[  64   93   41  -35   59   -2   39    2 -110  167   70  -13  -51  -60
  -20 -184  -55   24   74 -237  168   49 -211   43  -17 -128   22  -45
  -77 -172 -116   23  -71  -46]
3
[  81   -5  447 -123  125  195  122   58  113  141   23  -64 -354  145
  143 -512 -111   48  100 -423  187  -89  -87 -162   16   57  138   55
 -413 -537 -151 -162 -589  -70]
2
[  19  -10  292  -34   44  105   39   61  103   49  -33  -32 -208  183
   64 -192  -21  -13   67  -22   20  -96  134 -142   11  102  124   73
 -111 -239  -56 -181 -327  -40]
3
[ 129   23  282  -47   83   78   55  161   69  110  155   46 -404  248
   50 -520 -241  -76  154 -161   96  -43   56 -261   16   36  161   23
 -144 -387 -114 -197 -560    4]
3
[ -43  -20    0  146   92   64   12  126  261 -136   78  -84 -113  267
  -60   12  -52 -165  -34  298 -254  -42  378 -262   18  142  117    0
  203  183  114 -125   72  153]
2
[ 111    7  467 -149   84  178  132 -122  -94  351  -47  -73 -199 -200
  220 -547  -71  149  172 -784  492   24 -529  169  -23 -120    3   26
 -618 -762 -288   77 -574 -205]
5
[  18   -4  105  171   63   62   75  152  241  -78  122  -96 -224  277
  -56 -140 -183 -115   30  212 -200  -35  416 -306   -5  200  157   48
  121   -9   45 -161 -134  137]
1
[ -25   13 -165   93   39  -41  -11 -103  -10  -16  -24 -126  222 -224
  -77  242  166   22 -107  -25  -10  152 -120  127  -23 -120 -101  -63
   47  236   32  178  400   24]
6
[-143   25 -235  258   34  -38   45 -199   32  -11  -71 -344  442 -546
 -188  478  371  117 -276 -282   26  290 -372  331  -86 -264 -169 -243
  137  320   51  410  805  -45]
3
[  27   -8  193   -4   58   41   79 -154   17   86  -57 -160   61 -189
   37   60  261   72  -51 -274   99   93 -189  150  -44  -89  -43  -37
 -269 -148  -70  133  124 -103]
6
[ -24  -17   20  156   52   28   41   33  138  -40   57 -177  -20  -85
 -104    9   41  -36  -72  -33  -59   72   44  -21  -39   28   37  -49
    0   45    2    4  137   64]
4
[-118  -20 -190  262   37  -11  -29   66  341 -301   95 -147   62  201
 -232  399   99 -208 -140  635 -480   -7  640 -233    5  237  118  -20
  464  528  260 -143  383  252]
4
[ -60   29 -140  201   29    4   31  -37  127 -134    2 -160  127 -133
 -122  199    7  -39  -75   42  -93  119  110   -1  -29    9   -3  -34
  224  244   63   76  263   69]
5
[ -99  -40 -223  253   26  -31    9 -109   28  -58  -39 -278  329 -421
 -165  377  232   92 -253 -215   14  265 -213  191  -59 -174 -110 -190
  195  280   50  293  633  -38]
7
[ -32  -64  269   59   28  112   77    5  201  -13  -22 -156   -8   -7
   29   -9  150   -7  -30  -91  -79  -15  101  -38  -43  100   81    3
 -178 -127   18  -17  -43  -37]
5
[  83    2  390 -155   78  152   90   63  -70  224  -30   29 -189   12
  173 -404   19  145   92 -517  315  -40 -285    5  -13  -28   48   54
 -471 -502 -176  -85 -488 -151]
0
[ 161   -2  212  -74   92   36   71  125  -25  117  134   46 -367  183
   44 -462 -339  -57  164 -211  146   -3  -17 -173   16   26  122   59
 -161 -328 -133 -146 -484   43]
6
[-112    6 -247  176   19  -63  -19  -60   -6  -88  -46 -130  265 -243
  -87  281  137   11 -121   30   -3  146 -120  209  -61 -114  -86  -64
  163  329   10  193  576   -2]
2
[ -77  -16  174  118   87  117   82   -2  161   27  -50 -204    3  -50
  -15   68  139   54  -74 -173   17   26   -1   -1  -42   54   33  -20
  -80 -110   -9    1  107   18]
0
[ -28  -54  170   12   17   71   61   25  167   39  -40  -52  -34  141
   68   61  124  -18   19  249 -165 -100  235  -96  -33  172   61   72
  -28  -34   70  -94  -41   -1]
1
[ -37   15 -186  113   43  -26   -8  -24  111 -119   44 -107   92   80
 -145  244   30 -103 -105  222 -234   19  236 -135   16   54   29  -56
  263  317  124   -8  324  129]
6
[ -33   -2  -77  172   72   40   -3  186  293 -244  113  -25 -152  449
 -111   92 -126 -263    6  591 -392  -94  672 -408   35  289  193   84
  361  342  193 -278   76  245]
2
[ 104   17  332  -84   64  102  166 -184 -151  383  -67 -143    7 -409
  140 -257  123  226   36 -790  482  158 -647  335  -58 -263 -106  -55
 -427 -614 -243  221 -131 -215]
7
[ -56  -59  160   73   27  109   38  -36  184  -49  -69 -130   63  -53
   12   97  261    3  -73   18 -104   22   92   37  -68   72   17   29
 -106   -2   57   -6  101  -11]
4
[ -40  -38  -93  128   52   39  -44  115  168 -163   40  -51  -58  174
  -98    9 -108 -128  -11  336 -234  -51  328 -210  -29  187  136   35
  163  202   79 -190   23  158]
4
[ -92  -19   14  110   33   76   62 -106  173  -14  -80 -186  176  -35
  -60  320  302   20 -142   75 -171   52  146   29  -10   11  -62   -5
   68  186  121   73  412   34]
6
[  24   20  135   24  138   69   73  107  146   39  144 -104 -218  139
  -42 -275 -166  -23  -11 -223   33  -10   70 -214   12   21  146  -37
  -74 -196  -29 -118 -220   21]
2
[ -14   50   10   36   26  -21   71  -33 -102  143   -8  -70   76 -194
   -9  -11   26  108   14 -164  152   98 -247  118  -33 -150  -60  -22
 -112  -89 -124  145  118  -76]
1
[ -33   19  109   62   45   74   59 -126   28   87 -113 -181  151 -266
    6  110  306  109  -97 -314   98   98 -227  171  -35 -129  -83  -68
  -97  -46  -36  157  223  -91]
3
[ -87  -14 -257  238    5 -105   54 -188    2  -48  -70 -261  378 -516
 -134  455  299   72 -217 -152   28  301 -305  350  -65 -260 -208 -141
   79  353   16  419  818  -20]
6
[  26  -81  258  -14   22  142    2  238  296 -155   76  152 -413  742
   23 -173 -200 -251  118  636 -439 -276  779 -589   79  429  285  220
    5   57  139 -501 -446  244]
6
[  36  -45  281   35   45  115   27  106  248  -89   14  -41 -186  231
   -3  -99  -12  -82   31  173 -179 -127  359 -277  -10  266  173  117
  -75  -13    5 -221 -268   22]
5
[-137  -67  -75  197   -7   45  -22  -51  253 -240 -113 -212  258  -17
 -102  497  358  -56 -180  366 -400  -31  387  -48  -45  181   21  -13
  232  431  202   -3  516   50]
5
[ -87   45  101   42    8   88   91 -188  -41  148 -143 -158  249 -386
   78  217  436  165  -53 -353  210  170 -371  378  -43 -183 -192  -27
 -165 -102  -51  275  363  -93]
0
[ -67  -45   88  154   36   70   73 -170  137  -15 -121 -279  178 -237
   -4  300  342   28 -170 -152  -71  150  -91  183  -53  -90  -89  -71
  -91   72   55  228  435  -22]
6
[ -72   16  -83   57   27   -1    7   98   56  -23   30   45   30   95
  -86  189   54   -4   20  330 -130   -3  172  -78   27   77    9   77
  148  239   60  -61  199  123]
0
[ 134   -4  384 -180   48  130   99  -54 -108  296  -24   36 -176  -54
  177 -395  -31  120  169 -448  348    5 -304   95  -15  -52   15   79
 -355 -583 -202  -20 -457 -149]
7
[  56  -15  190  -57   11   84   76   -2  -50   84  -67    5   -6    2
   93 -124   66   48  142  -68   73  -26  -48   81  -41   51   10   98
 -215 -161  -85  -30 -114  -74]
5
[ 198  -66  511 -161   54  115   59  155  103  112  106   63 -521  338
  196 -593 -266  -92  210 -115  143 -144  164 -264   31  203  278   92
 -303 -593 -153 -338 -899  -87]
7
[  21  -28  197  -29   27  110  -32  151  199  -87    9  113 -208  484
   34  -63   -2 -178  123  502 -295 -192  556 -367   29  298  177  178
  147   36  121 -320 -265  121]
3
[ -67    2  -83  161   76   26   23   -3  174 -127   62 -166   30  -60
  -91   69   15  -40 -114  -21  -83  113   49  -64  -25  -12   57  -87
   97  155   49   43  198   52]
2
[-101   -7 -137  172   61   18   18   25  136  -71   63 -138  125  -27
 -132  254  157    7 -140   75 -105   76  112  -42   -8    8   -4  -79
  205  243  104    1  358   99]
0
[ -82   -4   37   17   31   73   56  -56   53   79  -71 -117  174 -111
   24  147  284   66  -68  -73   14   31  -94  131  -29  -57  -68   15
  -86   38   24   83  320  -68]
2
[ -67  -45  -53  215   72   31  -89  144  399 -340   41  -99  148  373
 -142  501  334 -205 -180  805 -592 -115  813 -331  -12  329  123   63
  444  574  304 -224  437  233]
0
[  59  -58  492   30   88  176   90  -11  194   62   14 -201 -317    0
  102 -364  -11   33  -45 -512  150   67  -91 -107   -3   37   97  -20
 -452 -460 -102  -38 -491  -69]
6
[ 196   27  436 -102  122  107  116   91   27  192  189   -8 -488  159
  110 -740 -383   39  177 -497  287  -33 -127 -192   10   41  179   10
 -362 -669 -241 -137 -857  -60]
1
[  78   11   27   43   65  -17   41  -60  -52   45   28  -65  -68 -168
   21 -163  -72   27    1 -332  166  162 -236   93  -47 -154  -40  -35
 -145 -150  -98  141  -36  -53]
6
[  19   46  195  -53   12   66  134 -200 -160  314 -102 -156  209 -497
   91  -59  346  219  -21 -746  424  188 -667  447  -66 -338 -183  -88
 -322 -340 -186  332  207 -241]
3
[-107  -76   45  203   13   99  -19   21  350 -177  -30 -159  105  208
  -97  433  280 -137 -171  526 -456  -62  571 -215  -16  236   78   47
  292  328  247 -117  387  158]
7
[ -15  -53  149   72   31  117   33   77  296 -150   20  -79  -91  342
  -17   66   95 -165  -28  331 -361 -177  534 -338   -1  285  156   43
  105   87  162 -238  -67   79]
5
[ -47  -39  -87  198    3  -26  -22   18  135  -71   35 -115  139 -101
  -96  245  105  -83 -118  154 -135  124  133  -10  -31    7   -5  -45
  238  232  100   98  369   73]
7
[ -74   39 -153  149   65  -41   54 -105   24  -24   12 -168  205 -280
  -95  176  127   48 -154 -202   50  175 -228  150  -56 -174  -80 -137
   48  142    7  215  422  -23]
2
[ -84   23  -31  219   62   24   29   56  223 -163   84 -171   25  -27
 -138  150   80  -41 -135   36 -162  112  182 -137  -15   52   72  -88
  165  163   84    4  222  131]
0
[-102   11 -148  220   24  -37   39  -37   78 -103   -1 -192  195 -157
 -175  309  176  -17 -113   89 -143  167   29   35  -26  -64   -9 -122
  199  284   73  153  510   58]
3
[  58    5  128   35   43   -8  102  109   57   69  113  -34 -155   75
  -17 -205 -151  -16   97   26   15   -2   59 -125  -29   84  109   21
 -105 -138  -85  -65 -164   14]
1
[ -40    2 -125  190   25  -34   36 -159  -17   51  -28 -229  300 -485
 -116  293  240  119 -225 -337  108  261 -352  272  -61 -227 -152 -146
   35  139  -11  350  549  -71]
7
[  55   15  372  -23   88  115  161  -67   62  180   -5 -166 -130 -131
   97 -239   83  127   -9 -493  190   42 -229   31  -23  -98   46  -34
 -426 -451 -150   79 -260 -139]
1
[-133  -31 -115  135   25   24   39 -111   52  -32 -137 -186  346 -168
  -47  417  298   37 -110  132  -92   68  -25  226  -60   -8  -96    9
  107  269   91  163  655   16]
2
[ -41  -35  102  161   46   77   38  153  334 -230  119  -87 -233  351
  -98  -67 -160 -198   -5  324 -348  -95  548 -457   10  274  234    0
  124   68  117 -256 -203  150]
5
[ -13   43  146   42   30   64   77 -187  -47  128 -128 -193  215 -450
   44  138  292  143  -72 -485  241  153 -393  365  -73 -190 -148  -21
 -245 -106  -92  285  218 -151]
5
[  58   19  110  -11   91   41   63   99   10   57   86    2 -219  130
   29 -314 -240  -43  111 -133  136   -7  -25  -93   -1   28   92   25
  -50 -192  -92  -94 -275   13]
2
[ -32  -96  141  144   48   74   -7   61  356 -237  -23 -156 -120  265
  -40  202  130 -148 -109  400 -392  -65  578 -274    6  254  145   77
  118  211  167 -181   80  116]
6
[ -94  -27 -190  194   10  -57   38  -52  119  -99   -9 -185  168 -142
 -153  348   65  -31 -123  170 -129  132   80   70  -21   -6  -36  -56
  227  361   82  106  491  111]
6
[  53  -34  307  -12   42  128   79   30  205   10   11  -92 -224  146
   71 -146   79  -51    0  -92  -71  -35  177 -159  -13   93   98   46
 -151 -178   -5 -137 -230  -14]
6
[  55    8   41   -9   64   -8   72  -93  -72  150   38 -111   -4 -273
   -1  -82   29   82    9 -394  217  175 -348  180  -31 -194  -87  -58
 -136 -160 -101  189   75  -44]
6
[ -74  -21  -31  168  100   53   37    9  177  -69   36 -208   41  -75
  -74   37   10  -23 -134 -144  -26   98  -13  -53  -31  -29   28  -96
   63   68   47   77  192   35]
2
